Here is a tiny trained network, its code and every weight. The questions are about switching its units off for an input and a target symbol, where a switched-off unit gives its printed mean instead of its output.

import numpy as np


def w(rows, s, z=0):
    codes = np.array(rows[::2]) - 128.0
    scale = np.full(codes.shape[1], s)
    scale[-1] = z or s
    return codes * scale


def norm(h):
    return h / np.sqrt((h * h).mean(-1, keepdims=True) + 1e-5)


def f(y):
    return y / 2 * (1 + np.tanh(0.7978845608 * (y + 0.044715 * y**3)))


def softmax(a):
    e = np.exp(a - a.max(-1, keepdims=True))
    return e / e.sum(-1, keepdims=True)


def log_softmax(a):
    a = a - a.max(-1, keepdims=True)
    return a - np.log(np.exp(a).sum(-1, keepdims=True))


def net(x, mask):
    ids = ['ΠΣαζλτ'.index(c) for c in x.split()]
    T = len(ids)
    res = E[ids] + P[:T]
    u = 0
    for l in range(3):
        q, k, v = (norm(res) @ M[l].T for M in (Q, K, V))
        z = softmax(np.where(np.tri(T) > 0, q @ k.T / 3**0.5, -1e9)) @ v
        res = res + np.where(mask[u], z, O[l][:, -1]) @ O[l][:, :-1]
        u += 1
        y = f(norm(res) @ A[l][:, :-1].T + A[l][:, -1])
        res = res + np.where(mask[u : u + 4], y, B[l][:, -1]) @ B[l][:, :-1]
        u += 4
    return log_softmax(norm(res)[-1] @ U[:, :-1].T + U[:, -1])


Q, K, V, O, A, B = {}, {}, {}, {}, {}, {}
E = w([
[138,159,102,195,136],'Π',
[141,157,88,154,203],'Σ',
[88,251,102,129,145],'α',
[105,201,96,108,172],'ζ',
[185,1,147,117,149],'λ',
[70,189,174,89,36],'τ',
],0.004)
P = w([
[112,113,108,167,117],'0',
[91,162,174,186,201],'1',
[100,137,4,118,123],'2',
[189,150,132,146,121],'3',
[120,144,198,147,178],'4',
[115,116,62,71,126],'5',
[157,138,140,86,126],'6',
[140,111,224,115,145],'7',
[180,104,100,60,72],'8',
[50,142,101,76,140],'9',
[114,131,200,148,175],'10',
],0.011)
Q[0] = w([
[70,66,48,126,73],'0.h0',
[139,124,2,60,89],'0.h0',
[94,122,166,71,195],'0.h0',
],0.026)
K[0] = w([
[78,102,149,2,142],'0.h0',
[194,132,231,16,58],'0.h0',
[228,222,81,145,200],'0.h0',
],0.02)
V[0] = w([
[94,66,173,171,9],'0.h0',
[81,234,167,120,30],'0.h0',
[200,49,144,122,153],'0.h0',
],0.012)
O[0] = w([
[35,16,145,97,49,62],'0.h0',
[123,136,191,71,2,111],'0.h0',
[123,87,62,108,210,1],'0.h0',
],0.0093,0.0024)
A[0] = w([
[174,172,3,26,67,184],'0.n0',
[141,110,181,111,142,98],'0.n1',
[136,131,26,121,109,4],'0.n2',
[145,148,19,84,113,61],'0.n3',
],0.019,0.0024)
B[0] = w([
[158,132,228,44,18,254],'0.n0',
[99,159,103,136,157,159],'0.n1',
[203,47,82,90,215,181],'0.n2',
[165,4,149,81,242,209],'0.n3',
],0.015,0.0063)
Q[1] = w([
[103,105,101,76,96],'1.h0',
[117,169,157,152,99],'1.h0',
[170,108,42,2,71],'1.h0',
],0.024)
K[1] = w([
[166,167,197,109,150],'1.h0',
[101,167,61,139,63],'1.h0',
[192,201,155,2,177],'1.h0',
],0.024)
V[1] = w([
[138,168,80,43,48],'1.h0',
[186,238,166,71,115],'1.h0',
[206,194,11,103,138],'1.h0',
],0.012)
O[1] = w([
[155,29,115,206,137,146],'1.h0',
[68,95,159,254,76,183],'1.h0',
[78,160,165,108,165,5],'1.h0',
],0.0097,0.0033)
A[1] = w([
[32,157,203,153,190,2],'1.n0',
[144,120,5,80,71,17],'1.n1',
[86,142,55,164,154,189],'1.n2',
[96,138,204,192,147,17],'1.n3',
],0.022,0.0047)
B[1] = w([
[170,74,77,8,27,166],'1.n0',
[150,27,236,82,88,194],'1.n1',
[171,156,172,143,86,167],'1.n2',
[97,135,137,203,251,253],'1.n3',
],0.021,0.0046)
Q[2] = w([
[149,109,168,107,83],'2.h0',
[150,104,128,181,26],'2.h0',
[169,252,88,107,87],'2.h0',
],0.023)
K[2] = w([
[152,136,51,194,49],'2.h0',
[107,65,5,163,33],'2.h0',
[178,247,126,116,8],'2.h0',
],0.018)
V[2] = w([
[71,109,32,102,33],'2.h0',
[89,82,3,164,67],'2.h0',
[220,171,197,71,100],'2.h0',
],0.0073)
O[2] = w([
[162,43,122,254,165,3],'2.h0',
[183,15,152,215,88,16],'2.h0',
[63,241,41,145,171,181],'2.h0',
],0.0061,0.0034)
A[2] = w([
[121,152,132,154,69,88],'2.n0',
[191,143,87,181,106,34],'2.n1',
[76,42,43,120,171,2],'2.n2',
[48,123,20,127,4,128],'2.n3',
],0.035,0.0038)
B[2] = w([
[167,150,87,118,118,209],'2.n0',
[188,170,123,145,72,160],'2.n1',
[181,47,62,148,152,254],'2.n2',
[1,121,73,135,78,232],'2.n3',
],0.053,0.009)
U = w([
[126,49,254,60,68,132],'Π',
[9,118,48,128,29,253],'Σ',
[60,124,198,245,190,171],'α',
[178,20,4,150,191,62],'ζ',
[117,224,103,26,208,121],'λ',
[247,182,109,172,12,54],'τ',
],0.0073,0.0015)

Each question gives the input, a string of symbols that net reads in full, and the target symbol t.
The units are the heads (3 rows each of Q, K, V and O) and the neurons (one row each of A and B). Each row of codes is followed by its name. A weight is (code - 128) times the scale printed after its matrix; where a second scale follows, it is the last column's (O, A, B and U).
mask holds one flag per unit, layer by layer, with each layer's heads first. A switched-off unit (its flag False) gives its mean, the last column of its rows in O or B, instead of its output. The means were averaged over made-up inputs and are rounded, as every weight is.
A unit's drop is (log p(t) with every unit on - log p(t) with that unit switched off) / (log p(t) with every unit on - log p(t) with every unit switched off).
The circuit of an input: a set's keep is (log p(t) with only the set's units on - log p(t) with every unit switched off) / (log p(t) with every unit on - log p(t) with every unit switched off). Starting from the 12 units with the biggest drops (on a tie, the unit counted first), units are removed one at a time, each time the one whose removal leaves the highest keep (on an exact tie, the one counted first), for as long as the keep stays at least 0.8.
circuit, biggest first: the units of the circuit, biggest drop first
most important unit: the unit with the biggest drop
top k neurons: the k neurons with the biggest drops, biggest first
k most important neurons of layer l: the k neurons of layer l with the biggest drops, biggest first
input Σ λ λ Π λ α Π λ α Π, target Π: circuit, biggest first	(2.n2, 2.n3, 2.n0)
input Σ τ λ ζ λ, target Σ: top 3 neurons	(0.n0, 1.n0, 0.n2)
input α λ α λ ζ, target α: most important unit	1.n3
input λ λ α ζ Π α, target Π: top 3 neurons	(0.n3, 0.n0, 2.n2)
input τ Π ζ, target Σ: circuit, biggest first	(0.h0, 2.n3)
input τ τ Σ λ λ τ α τ, target τ: circuit, biggest first	(0.h0, 1.h0, 2.n1)
input λ Π α τ Σ α, target Σ: circuit, biggest first	(0.h0, 2.n3)
input Π α Π, target τ: circuit, biggest first	(0.h0, 2.n3, 2.n2)
input Σ Π α λ α λ α Σ, target Σ: top 2 neurons	(1.n0, 0.n2)
input α Π λ Π λ ζ λ Π, target α: top 3 neurons	(1.n3, 0.n0, 2.n2)
input α λ Π ζ Π λ ζ τ λ ζ ζ, target α: circuit, biggest first	(1.n3, 0.h0, 1.h0, 2.n2)
input ζ Σ λ ζ λ Σ Σ, target α: circuit, biggest first	(0.h0, 1.h0, 1.n3, 2.n2)
input Π Σ τ λ τ, target Π: top 2 neurons	(1.n1, 0.n0)
input Σ ζ λ ζ Π Σ λ α, target Σ: top 2 neurons	(1.n0, 0.n2)
input λ α λ Σ α Π Π Σ ζ, target Π: circuit, biggest first	(0.n0)
input Σ α Π Σ α Π λ Π τ λ τ, target Σ: top 2 neurons	(0.n0, 1.n0)
input α λ α α Π Σ, target τ: 2 most important neurons of layer 2	(2.n3, 2.n0)
input λ λ Π Π α ζ λ, target Π: top 3 neurons	(0.n3, 2.n2, 2.n3)
input α λ ζ Π ζ λ Σ α, target α: top 4 neurons	(1.n3, 0.n0, 2.n2, 2.n3)
input α λ λ ζ Π, target α: most important neuron of layer 2	(2.n2)
input Π Π λ λ, target Π: top 2 neurons	(1.n1, 0.n0)
input τ ζ ζ ζ λ Π Π α ζ ζ, target Π: top 2 neurons	(0.n0, 2.n2)
input ζ λ ζ Σ, target α: top 4 neurons	(0.n3, 1.n3, 0.n0, 2.n2)
input Σ ζ Σ Π α λ α, target Π: top 3 neurons	(0.n0, 0.n3, 2.n2)
input α τ τ ζ λ λ Π λ, target α: top 2 neurons	(1.n3, 2.n2)
input λ α τ Π ζ α α Σ λ ζ, target τ: 2 most important neurons of layer 2	(2.n3, 2.n0)
input Σ τ τ λ α Π α α α Σ, target τ: most important unit	0.h0
